In the rows, 128 means zero.
Each row is followed by its class; each block has classes of its own.
[121 119 123 120 120 125 123 155 114 137 131 126 147 130 134 110 128 138
 135 130 140 138 125 135 125 135 119 138 126 128 138 130 130 117 120] -> <193>
[145 136  81 162 115 136 125 137 143 112  87 106 143 141 157 169  96 116
 118 124 129 174 134 111 156 101 164  83 131 133 104  65 127 140 135] -> <68>
[136 123  98 127 126 125 118 147 134 136  99 123 136 127 145 162 145 124
 144 130 103 168 117 109 143 141 127 135 135 118 125 113 123 128 132] -> <15>
[127 147 145 119 126 192 136 143 144 108 138 115 158 149 154 102 108 112
 149 151 240 148 105 162 137 142 135 103 141 120 138 107 103 110 122] -> <161>
[ 55  57 101   4 181 176 215 132 109  85  79  46 202 170  90  84 118  84
  93  94 173 185 122  74  97  84 112 191  65 139 152 104 171 115 102] -> <85>
[122 117 118 120 111 142 113 134 107 131 132 141 131 152 146 102 124 122
 138 113 142 121 140 139 107 125 125 121 127 134 162 131 131 120 132] -> <163>
[118 118 122 150 129 137 126 122 123 122 135 118 137 133 121 111 114 131
 145 135 144 142 130 117 127 125 114 134 129 137 149  92 128 107 120] -> <161>
[119 135 145 133 118 129 134 127 135 131 122 130 121 128 148 133 105 142
 142 130 123 142 140 122 138 145 109 120 124 128 133 128 116 127 118] -> <85>
[130 121 108 138 125 125 119 137 133 136 133 138 122 131 128 132 126 111
 129 128 123 121 112 128 132 123 130 143 131 122 146 128 137 120 122] -> <85>
[157 126 110 147 136 168 147 146 149 108 117 121 121 132 138 149 119 117
 153 116 146 182 127 111 135 109 145 127 112 131 134 112 135 124 136] -> <138>
[131 129 132 126 128 124 123 144 135 131 132 137 126 106 109 124 136 140
 123 118 150 123 132 134 123 131 114 147 133 143 121 131 123 135 126] -> <163>
[109 130 140 118 125 119 125 118 124 132 131 134 134 128 118 113 125 136
 119 138 143 113 137 131 126 136 116 128 135 126 135 154 143 141 116] -> <161>
[111 128 115 121 136 123 133 135 131 142 136 122 130 122 124 115 125 128
 116 129 134 123 132 135 136 124 119 138 122 132 132 138 131 119 120] -> <25>
[132 112 108 129 144 124 130 110 127 135 106 129 131 132 115 126 125 123
 121 135 106 131 134 124 136 134 131 167 127 121 160 126 136 146 125] -> <163>
[144 114 111 114 135 144 124 154 139 127  92 148 134 123 127 165 145 145
 153 110  94 176 130 126 142 148 140 139 127 122 123 129 130 132 129] -> <193>
[115 117 130 128 126 143 116 113 120 127 135 124 125 138 124 128 127 117
 126 139 137 126 131 113 124 144 133 113 147 125 130 127 151 139 127] -> <193>
[117 125 129 134 108 140 103 141 138 130 103 125 124 113 141 140 142 144
 145 115 111 160 118 115 145 140 124 152 148 130 103 103 127 123 149] -> <88>
[112 136 171 157 118 113 132 113 140 115 112  97 107 143 126 161 118 134
 137 150 147  93 140 102 113 122 116 108 119 146 141 138 132 148 141] -> <85>
[112 121 132 118 122 111 128 149 122 146 139 128 130 134 139 121 125 128
 132 126 138 128 122 134 122 129 111 128 135 129 134 148 133 117 117] -> <15>
[141 154 128 137 163 112 154 119 138 118 142 109 112 126 131 166 103 114
 143 119  87 136  93  86 156 137 139 118 160 135 112 116 105 124 130] -> <15>
[131  99 122 149  97  97 114 141 129 134 184 145  96  87 138 140 163  91
 192 106  75 114 118 109 127  78 120 190 179 122 148  69 100  73 137] -> <68>
[124 127 122 127 122 114 120 139 126 134 131 127 131 132 129 129 130 139
 122 130 118 130 130 127 132 121 121 131 135 124 132 113 123 120 133] -> <47>
[112 108  94 114 133 145 115 103 117 137 125 129 133 131 121 114 118 126
 126 128 122 148 129 121 139 130 120 162 131 126 146 125 155 122 119] -> <85>
[110 114 136 134 146 123 126 115 137 141 120 123 120 119 121 155 108 109
 140 107 111 141 124 108 140 142 122 153 148 122 134 127 143 138 116] -> <206>
[140 115 111 106 120 137 114 166 127 138 135 138 127 121 125 132 125 121
 132 123 154 142 125 143 142 114 146 129 130 132 134 149 141 135 120] -> <68>
[135 129 112 123 129 119 126 150 134 137 128 118 146 122 139 143 115 125
 129 123 143 149 109 119 146 129 131 132 125 125 143 118 127 133 124] -> <47>
[132 119 107 126 133 120 128 135 138 132 106 136 134 126 128 142 132 138
 127 126 105 134 133 137 123 120 120 149 120 125 137 140 149 130 128] -> <25>
[137 122 110 116 145 153 110 113 141 126  94 140 133 118 120 163 135 117
 135 117 114 158 117 112 141 131 156 124 138 121 117  99 131 141 143] -> <206>
[126 138 143 119 137 131 128 115 140 121 113 126 107 120 110 139 122 150
 141 147 135 117 133 127 135 129 138 146 124 138 138 141 113 135 139] -> <161>
[116 118 116 133 141 129 132 125 126 143 118 136 125 128 118 125 126 101
 131 111 108 139 122 117 135 129 142 152 120 115 145 122 116 120 119] -> <193>
[119 117 116 125 135 132 125 126 127 133 111 136 140 134 118 135 123 124
 127 122 111 149 122 119 127 134 129 144 132 120 136 120 145 129 125] -> <193>
[129 149 146 134 138 116 153 110 167 118 121 132 153 118  99 148 141 176
 137 140 144 132 133 127 144 104 135 122 114 170 155  97 117 136 151] -> <163>
[124 108 104 127 140 126 130 135 126 149 126 133 131 125 123 147 137 105
 141 121  92 150 133 110 150 137 112 149 134 107 154 153 155 131 109] -> <25>
[144 124 112 136 132 126 124 140 128 127 109 136 138 140 128 132 132 119
 130 123  88 140 133 135 141 122 136 141 121 113 150 134 136 130 131] -> <25>
[134 137 136 112 122 137 139 105 121 119 138 141 145 124 125 119 131 143
 125 132 139 117 154 135 120 112 131 105 122 137 144 113 128 137 136] -> <68>
[132 121 114 117 129 122 127 147 129 139 119 124 135 129 140 142 132 132
 133 122 120 151 127 128 139 130 131 129 142 127 133 122 130 131 131] -> <15>
[130 112 114 125 135 133 119 126 134 132 125 133 139 123 123 138 130 124
 132 116 121 144 127 120 140 138 129 146 138 124 147 114 129 135 119] -> <161>
[146 144 134 128 126 127 125 137 113 122 138 147 125 141 137  92 157 150
 142 158 121 109 132 152 124 139 104 146 129 109 129 168  98 107 119] -> <161>
[ 94 136 180 136 142 129 117 104 153 146 157 123  99 124 129 170 117 130
 163 127 140 123 107  82 154 156 114  96 167 146 122 146 115 129 123] -> <206>
[129 137 130 126 113 130 129 146 143 126 138 126 123 127 139 135 113 151
 135 133 145 144 142 132 144 115 133 112 142 142 129 123 126 131 137] -> <138>
[125 140 110 142 132 141 127 109 150 126  80 141 133 124 134 167 132 144
 145 121 103 166 130 112 149 141 123 128 134 129 110 113 121 133 135] -> <163>
[125 125 112 117 117 145 117 123 122 126  93 146 128 145 125  90 149 140
 106 150 117 126 165 163 111 127 147 120  99 125 141  87 103 121 144] -> <85>
[139 138 131 115 126 136 131 133 129 119 125 128 137 128 129 116 111 126
 125 141 158 126 124 133 131 113 139 122 115 126 137 145 125 140 130] -> <138>
[133 131 119 139 124 132 124 129 130 124 131 125 131 130 139 130 129 124
 136 132 128 145 127 117 139 135 126 123 130 121 131 110 121 124 125] -> <47>
[128 134 127 127 123 131 128 128 128 127 132 133 132 127 143 121 138 140
 131 134 122 130 146 131 126 132 111 106 119 129 119 132 115 118 123] -> <25>
[115 121 141 109 139 129 131 128 117 135 121 149 134 123 103 129 135 109
 137 119 118 126 128 123 124 138 124 135 131 113 131 147 122 128 111] -> <193>
[127 126 139 122 127 135 121 120 131 125 131 137 135 129 127 120 121 143
 124 126 144 118 134 135 129 129 130 121 134 131 142 127 126 136 129] -> <161>
[138 126 134 130 121 130 130 131 125 126 135 139 148 123 125 126 127 141
 134 113 131 133 133 136 125 124 125 126 130 136 144 115 141 133 134] -> <88>
[147 124 133 121 147 143 141 137 163 113 100 114 132 120 120 175  99 123
 141 117 160 152 102 113 145 113 158 132 122 146 136 115 126 150 142] -> <163>
[113 105 114 144 138 130 132 123 120 143 135 131 123 142 126 122 103 103
 114 112 121 128 128 126 124 128 108 141 134 115 130 142 152 118 104] -> <163>
[111 117 100 139 122 125 124 133 119 150 108 127 157 132 136 109 147 138
 122 133 135 144 135 139 120 121 108 138 124 121 142  89 127 107 129] -> <15>
[116 124 123 140 123 126 116 135 121 136 128 142 126 136 122 114 139 129
 129 126 113 120 138 139 121 127 120 125 131 124 124 136 134 115 125] -> <138>
[121 124 123 117 134 139 128 127 134 125 132 141 125 136 116 132 138 126
 140 123 108 138 138 129 128 132 121 143 138 125 133 129 122 117 124] -> <138>
[123 136 127 124 131 131 124 126 129 131 128 132 142 132 121 119 121 136
 126 130 132 134 128 132 130 127 123 135 126 130 138 136 133 129 130] -> <138>
[126 130 149 124 118 138 130 115 135 119 138 136 131 123 132 118 118 141
 116 140 166 111 134 138 121 133 132 110 138 127 121 142 147 148 125] -> <193>
[135 120 129 136 114 135 128 135 128 126 126 127 140 123 132 134 124 140
 139 132 145 129 128 129 139 114 127 130 138 127 146 117 145 133 137] -> <88>
[122 117 116 118 127 126 122 148 121 141 143 129 129 110 123 113 115 124
 132 124 136 130 126 130 137 126 116 148 124 128 144 146 144 121 114] -> <25>
[151 124 136 104 114 129 132 114 149  90 126 126 154 132 133 148 100 150
 121 160 124 147 130 116 125 113 131 111 140 132 128  97 147 155 138] -> <138>
[124 134 124 147 121 128 122 125 122 126 128 124 124 136 132 122 122 121
 128 133 135 122 127 123 142 128 131 125 128 115 137 142 141 131 125] -> <47>
[134 135 127 134 119 127 120 127 132 119 117 140 120 126 128 114 142 136
 128 127 137 124 135 137 123 123 149 122 113 133 134 126 127 136 138] -> <47>
[123 126 119 130 129 134 120 133 124 129 135 130 125 124 111 122 124 127
 137 116 122 134 134 127 136 129 123 159 132 132 140 145 141 126 124] -> <138>
[149 135 126 135 110 115 124 165 113 130 116 134 140 132 141 109 131 125
 137 133 135 131 129 151 131 126 129 143 118 116 144 154 129 137 124] -> <88>
[132 136 125 137 122 126 124 136 123 124 147 112 127 126 133 122 124 124
 132 129 128 130 140 123 136 126 111 137 122 132 132 140 125 119 125] -> <25>
[119 123 129 133 126 132 123 127 128 130 131 128 128 140 135 120 130 124
 136 131 121 130 136 127 123 131 127 116 125 130 132 120 114 117 126] -> <138>
[122 111 110 133 129 133 123 143 119 132 126 134 129 131 121 129 133 116
 138 110 113 149 131 123 132 137 124 149 130 120 129 140 143 119 111] -> <193>
[111 116 125 132 127 123 124 116 126 122 109 125 142 135 116 119 116 144
 109 128 132 111 139 135 115 111 121 137 128 130 133 108 138 126 131] -> <161>
[145 123 127 148 116 114 138 188 112 130 116 148 151 139 142 115 148 141
 157 115  94 134 125 142 137 121  97 156 124  97 155 153 122  99 115] -> <161>
[134 124 127 111 121 140 120 131 111 133 158 142 155 120 131 112 137 132
 139 122 156 119 138 137 129 123 111 116 138 124 147 145 133 129 119] -> <138>
[118 133 127 121 131 127 134 147 133 136 113 130 136 128 126 133 130 142
 127 134 139 140 121 130 128 135 123 132 119 128 120 140 125 123 125] -> <193>
[136 134 121 142 112 135 101 126 119 117 106 128 141 153 144 139 149 129
 150 145 117 124 139 124 127 124 134 101 114 126 139 108 100 115 142] -> <206>
[175 115 109 103 135 144 114 135 140 114 139 140 124 124 134 175 154 115
 154 123 100 163 125 106 180 136 136 158 151 106 128 186 138 155 112] -> <206>
[127 130 131 132 121 128 117 140 112 130 132 119 127 135 142 101 129 140
 125 136 134 122 141 134 127 137 117 127 122 127 125 138 124 123 125] -> <206>
[124 120 128 118 132 134 134 132 130 123 129 120 127 131 127 130 109 118
 125 129 129 132 138 122 132 125 129 116 135 129 137 124 140 135 125] -> <25>
[140 131 130 126 123 130 129 148 130 124 114 130 131 127 140 127 126 133
 141 125 138 145 131 125 132 137 122 126 124 132 128 133 111 135 124] -> <163>
[133 147 155 166 108 119 110 176 114 116 121 118 139 134 147 112  97 136
 143 138 160 114 105 130 130 139 123  81 133 131 113 128 132 123 125] -> <206>
[127 130 138 142 120 134 128 130 122 139 131 141 137 125 151 121 129 123
 156 135 151 131 124 124 131 119 110 113 125 111 141 139 123 114 117] -> <206>

Next block, with new classes.
[154 113 123  73 111 129 148  92  89 130 120 120 122 123 101  85 112 100
 130 143 154 120 156 175 101 121 148 152  86 210 134 142 120 125 148] -> <123>
[139 128 139 116  83 100 117 151 108 135 135 134 160 139  84 129 119 101
 148 140  81 116 131 131 121 142 143 121  95 221  95 150 122 176 136] -> <178>
[135 130 127 110 119  76 137 148 143 130 154 149 124 133 126 129 137 121
 149 127 126 120 126 151 122 151 141 128  79 177  94 165 111 195 130] -> <23>
[115 102 123  76 103 138 156  88 112 138 154 118 156 161 116  96 109 156
 137 112 154 105 129 153 134 123 152 138 113 212 109 121 120 127 144] -> <189>
[115 124 142 101 108  89 135 153 120 133 156 134 153 174  98 117 119 123
 149 125 103 124 102 122 138 144 137 124 123 195 122 146  98 173 146] -> <35>
[109 102 137  78 122 125 153 115 121 132 140 130 155 148 122 120 130 141
 143 124 147  72 108 144 118 130 145 134  77 252 125 126 115 139 131] -> <38>
[165 112 129 115 106 116 117 154 141 141 123 111 126 142 142 130 121 125
 134 175  65 106 111 106 175 111 140 118  81 171 161 142 130 131 106] -> <123>
[107  84 126  88 104 131 143  93 107 138 135 119 159 161 143 115 118 139
 136 129 157 127  92 146 149 127 134 147  93 212 121 118 117 112 121] -> <189>
[174 102 126 129 109 127 139 153 155 135 104 116 112 136 189 129 119 139
 143 171  81 126 127 113 182  95 128 132  65 167 146 139 136 129  90] -> <143>
[158 138 132  95  74 104 111 136 146 134 121 104 126 138 137 100 122 120
 118 179  58 118 119  98 174 110 142 121 116 174 165 149 119 120 112] -> <123>
[121 114 122  99 109 133 154  90 105 143 141 115 152 141 105 101 123 149
 132 122 164 107 121 152 115 137 145 136 107 219 115 126 115 119 135] -> <23>
[162 102 137 137  97 120 119 151 155 139 109 112 122 127 171 119 114 133
 135 172  53 133 124 105 177  98 139 126 102 150 149 141 125 127  93] -> <2>
[112 120 142 107 100  90 122 158 132 133 147 137 152 174 109 124 127 117
 157 126  99 114  96 128 129 151 131 119  86 206 125 156 105 181 138] -> <143>
[207 143 132 140 105 111 125 127 113 139 115 108 119  90 110 127 103  87
 122 171  73 120 149  93 169 135 159 117 115 144  96 135 138 137 118] -> <89>
[108 112 142 110 104  95 123 149  94 123 130 136 152 147 103 136 132 112
 172 118 132 131  86 136 111 154 120 123  91 223 126 151  86 162 137] -> <89>
[115 102 131  86 119 131 157  96 103 133 141 118 152 151 110 115 112 153
 152 110 155  96 120 160 115 141 146 153  89 220 119 124 103 135 140] -> <35>
[156 127 129 126 124 121 116 156 157 142 119 123 118 140 157 110 110 122
 135 165  69 115 123 117 163 113 131 120 101 150 165 142 123 142 109] -> <178>
[111 114 144 114 100  88 125 152 126 127 155 139 146 159 115 135 129 124
 163 123 111 127  96 136 127 149 134 129  83 197 102 156 100 174 132] -> <53>
[125 102 126 110 110 135 152 109 113 118 129 125 130 138 147 150 111 160
 152 114 168  92 120 172 102 145 129 164  56 225  95 116 113 129 126] -> <53>
[124 139 137  99 108 128 153  84 115 156 163 124 152 143  73  89 118 157
 134 103 130  93 138 144 114 146 175 115 124 208  97 149  98 140 143] -> <165>
[123 114 128 107  89 139 149  80 104 136 144 115 151 143 112 101 108 137
 141 123 160 113 121 159 116 132 152 143  93 217  91 130 112 105 141] -> <53>
[171 117 124 120 112 108 130 143 153 144 124 108 119 130 163 113 116 123
 136 171  91 121 132 122 167 108 138 122  83 167 146 146 132 123 109] -> <23>
[107 127 141  94  99  82 120 154 131 125 155 139 151 171 100 117 124 125
 158 119  99 113 107 129 132 152 136 122  99 198 121 157  99 181 135] -> <123>
[128 119 133 116 117 160 152 108 137 146 136 141 129 144 120  94 107 140
 142 119 166 103 135 155 110 123 138 124  72 192  98 124 129 115 138] -> <189>
[108 112 118 126  92 165 163  90 109 138 160 123 157 129 121 132 119 183
 140 106 164  90 110 154 123 146 151 155  92 189 100 105 133 116 127] -> <178>
[ 97 124 147 106  96  85 120 140 122 132 151 144 155 160 101 124 122 104
 162 129 110 122 100 127 134 157 130 121 101 200 118 158  95 178 141] -> <197>
[ 41 114 137 119 110 110 131 122 106 124 122 166 164 150 145 118 126 126
 174 112 125 131  59 119 126 164 128 131 112 236  96 148  76 182 124] -> <35>
[170 127 139 131 105 113 120 155 162 143 117 122 108 125 145 111 103 127
 139 177  69 108 116 109 162 130 142 121  75 167 140 143 128 138 101] -> <89>
[109 135 144  94  98  85 125 148 132 131 164 143 145 161 102 115 124 126
 149 123  94 128 106 136 124 152 140 119 113 191 110 155  97 173 146] -> <53>
[157 109 131 129 119 127 117 119 121 147 118 125 138 106 142 125 125  84
 129 188  68 131 127 114 167 101 151 109 106 136 139 143 130 124 124] -> <197>
[113 126 142 105  97  86 129 150 131 133 156 145 143 168 108 126 118 117
 162 134 108 118 108 133 134 150 131 123  90 197 117 157  98 176 142] -> <197>
[165 125 127 122 110 115 130 149 144 135 121 113 133 133 157 119 118 134
 137 157  71 113 136 114 157 110 140 123 105 178 154 142 116 137 113] -> <178>
[155 115 132 122 112 119 118 140 136 145 122 110 129 128 150 121 116 140
 135 166  59 123 123 103 176 114 148 117 104 154 141 138 128 140 104] -> <189>
[183 130 132 148 119 107 129 149 159 141 111 145  86  99 137 130 107  96
 137 185 106 114 123 125 146 126 130 129  57 159 115 143 142 124 107] -> <89>
[136 108 132 113 120 118 130 152 135 140 132 119 138 145 171 138 130 138
 135 153  76 122  99  96 184 120 146 120 102 162 146 135 127 134 100] -> <38>
[ 82 109 144  65  84  84 154 121 101 106 175 111 153 153 122 108 142 140
 155  91 135 141 128 129 124 141 146 136 152 198  93 154 102 179 165] -> <53>
[150 110 131 119  98 120 109 144 137 134 114 122 128 123 162 137 112 109
 137 171  65 108 119 113 167 113 139 136  91 166 142 140 126 138 112] -> <178>
[165  79 136 145  78 141 133 114 129 127  89  89 114 106 195 144 111 106
 132 197  96 138 111 109 178  94 126 147  73 177 123 120 133  89 104] -> <35>
[133 113 129 110 138 126 160  94 111 122 138 129 147 125 155 123  99 122
 147 132 170 102 126 157 141 139 143 152  74 191  92 106 122 108 125] -> <38>
[ 77  62 154 109   4  90 108 134 151  91 155 117 188 109 131 165 154 159
 135 128  73 109  96 119 157 149 160 138 118 211 108 161 118 217 125] -> <143>
[166 126 129 136 110 127 122 147 158 145 121 137 118 121 169 117 111 112
 139 183  62 122 130 129 161 101 144 122  65 135 133 140 142 122 110] -> <143>
[103 110 143 100  95  80 125 163 133 126 154 132 147 173 122 139 134 140
 165 110 117 121  80 134 121 161 127 133  84 205 130 154  94 174 128] -> <89>
[ 67 110 146  82 101 102 148 147 144 108 153 151 130 180 150 133 145 163
 132  87 144 120 109 122 111 148 119 125 153 189 125 148  79 185 157] -> <197>
[119 103 126  72 106 136 163  88 104 127 143 113 153 146 120 116 117 146
 146 116 169  96 132 159 119 140 139 148  89 222 128 121 114 128 147] -> <197>
[137 119 120 100 110 143 166 117 122 120 148 134 127 137 148 145 125 152
 142 124 191  86 104 164 117 139 125 156  43 207 105 109 127 111 133] -> <53>
[123 100 129  86 113 142 154  98 111 133 136 113 152 159 114 119 114 146
 149 109 164  93 129 157 120 132 137 146  80 225 114 124 117 125 131] -> <165>
[130 111 118 135  91 123 139 129 144 113  98  88 138 140 188 122 153 145
 117 165 101 124  99  72 161  99 120 138 152 180 187 139 103 133 101] -> <197>
[164 118 127 126 106 112 123 153 142 139 120 109 128 133 156 120 123 137
 128 175  65 115 103 107 166 121 144 126  99 164 168 140 115 135 104] -> <2>
[ 99 160 134  79 113 106 110 130  95 154 157 106 158 165  67 144 176 132
  94  93 109 115  87 137  71 154 133 123 165 161 177 131 112 146 158] -> <35>
[ 96 101 137  95 107  83 130 143 119 128 154 129 158 184 119 124 126 139
 158 104 121 134  94 136 140 146 132 124 122 200 122 152  87 170 137] -> <2>
[ 95 104 131 108 122  80 128 171 119 120 153 167 162 169 155 157 139 127
 161 116  95 127  85 123 149 134 131 136 100 175 114 144  99 186 116] -> <123>
[162 126 134 124 116 124 128 151 147 135 125 110 119 135 154 116 117 133
 133 164  71 123 127 106 167 117 146 123 103 145 150 139 122 137 106] -> <38>
[ 90 115 139  94 113  85 119 138 128 134 156 137 152 166 100 106 124 118
 157 127 107 129 101 132 129 152 135 115 120 189 118 158  92 178 147] -> <23>
[160 142 122  69  93  95 152 138 118 143 170 150 136 138 107 144 141 115
 130 141  83 133 131 148 138 141 146 134  94 165 121 140 119 173 142] -> <197>
[106 123 132 104 110  96 148 138 126 128 151 136 130 172 113 120 134 136
 157 114 113 133 107 137 118 145 125 130 112 195 113 149  93 187 144] -> <143>
[ 97 117 145  99 117  93 122 149 114 128 156 136 157 162 102 126 132 113
 161 118 118 129  96 131 134 153 137 116 103 186 119 153 105 170 138] -> <38>
[124 102 136  99 109 127 155 119 121 137 148 130 139 138 110 108 109 148
 160 127 140  83 111 152 124 147 148 131  70 236 127 135 101 144 143] -> <2>
[165 128 130 130 104 118 130 145 158 145 128 117 114 131 157 114 113 126
 131 174  77 113 127 124 159 108 134 122  89 172 143 138 132 128 113] -> <178>
[175 136 129 125 130 117 131 150 152 135 129 116 103 130 152 107 106 134
 128 174  88 126 137 120 175 118 144 121 103 123 151 139 131 128 108] -> <38>
[125 118 127  83 126  92 144 160 143 132 158 147 126 186 163 141 144 143
 152 119 119 137 101 160 131 128 119 129  68 164 131 147 103 156 134] -> <143>
[116 105 133 109 108 141 162  88 107 141 132 119 139 126 126 113 120 135
 147 118 176 110 127 165 106 143 133 149  71 219 121 128 127 129 129] -> <197>
[105 130 143  98 101  80 129 147 114 130 171 145 159 171  89 121 122 107
 159 118 123 114  97 137 122 154 138 123  96 214  89 151 105 176 152] -> <53>
[111 121 143  88  94  87 127 146 114 140 164 127 150 168  96 125 131 125
 154 120 106 117  92 135 135 150 135 117 102 206 123 149 103 168 144] -> <2>
[113 106 132  88  89 130 164 124 113 134 153 125 149 140 154 150 137 139
 149 114 168  93 106 147 131 124 118 155  67 221 144 113 138 123 130] -> <197>
[145 101 126 124 104 111 122 138 133 138 115 107 125 117 154 129 125 133
 138 164  66 131 127 110 160 114 141 134 113 165 145 146 125 151 102] -> <23>
[120 141 146 109 108  82 128 142 138 135 155 147 126 155  98 109 107 114
 163 140 121 115 119 148 130 160 129 121  79 190 113 159 101 176 141] -> <197>
[182 116 132 138 119 110 126 152 145 142 122 124 110 128 153 136 111 112
 144 171  93 118 111 112 171 121 139 126  65 146 126 141 127 123 103] -> <89>
[164 168 137 140 136 117 119 131 163 168 132 144  87 110 149  90  91 108
 113 169  57 137 148 130 156 123 139 131 119  89 140 130 143 118 104] -> <178>
[101 117 139 101 109  83 114 149 115 126 147 143 150 154 105 120 122 112
 159 131  95 132  93 129 135 150 135 132 120 173 139 153  87 168 140] -> <2>
[182 116 128 130  97 117 127 134 124 140 128 108 124 110 153 133 112 110
 133 184  76 128 130 124 177  98 146 126  85 162 121 134 146 115 111] -> <53>
[155  81 123 122 110 147 141 160 174 141 130 101 124 177 169 116 126 220
 124 137  46 122 142 113 169  72 152 119 141 135 163 136 116 147  94] -> <2>
[123 115 127  94 108 137 176  95 121 140 167 121 136 156 129 123 115 176
 142 113 166  94 132 162 127 129 140 143  91 197 110 113 119 118 142] -> <197>
[131 105 117  84  99 138 166  99  95 121 144 101 146 149 126 121 122 152
 136 113 179  99 118 150 128 132 134 150  96 222 137 114 118 111 141] -> <123>
[166 125 129 133 112 110 120 148 149 142 129 123 131 132 148 127 107 122
 142 183  79 100 123 121 170 118 144 118  73 161 148 144 130 135 112] -> <197>
[101 126 147 108 101  94 120 145 124 136 146 146 148 154 101 115 126 118
 153 133  91 119  96 124 131 152 137 116 103 199 121 155 101 179 138] -> <143>
[106 112 144 115 101  83 125 164 128 125 157 144 151 164 112 126 127 127
 158 121  95 119 100 122 136 149 141 122 103 192 120 159  96 188 133] -> <123>
[115 109 130  96  92 139 155 104 115 133 147 125 157 156 113 116 116 162
 129 110 141 112 127 146 122 119 149 149 127 192 113 118 116 117 141] -> <35>
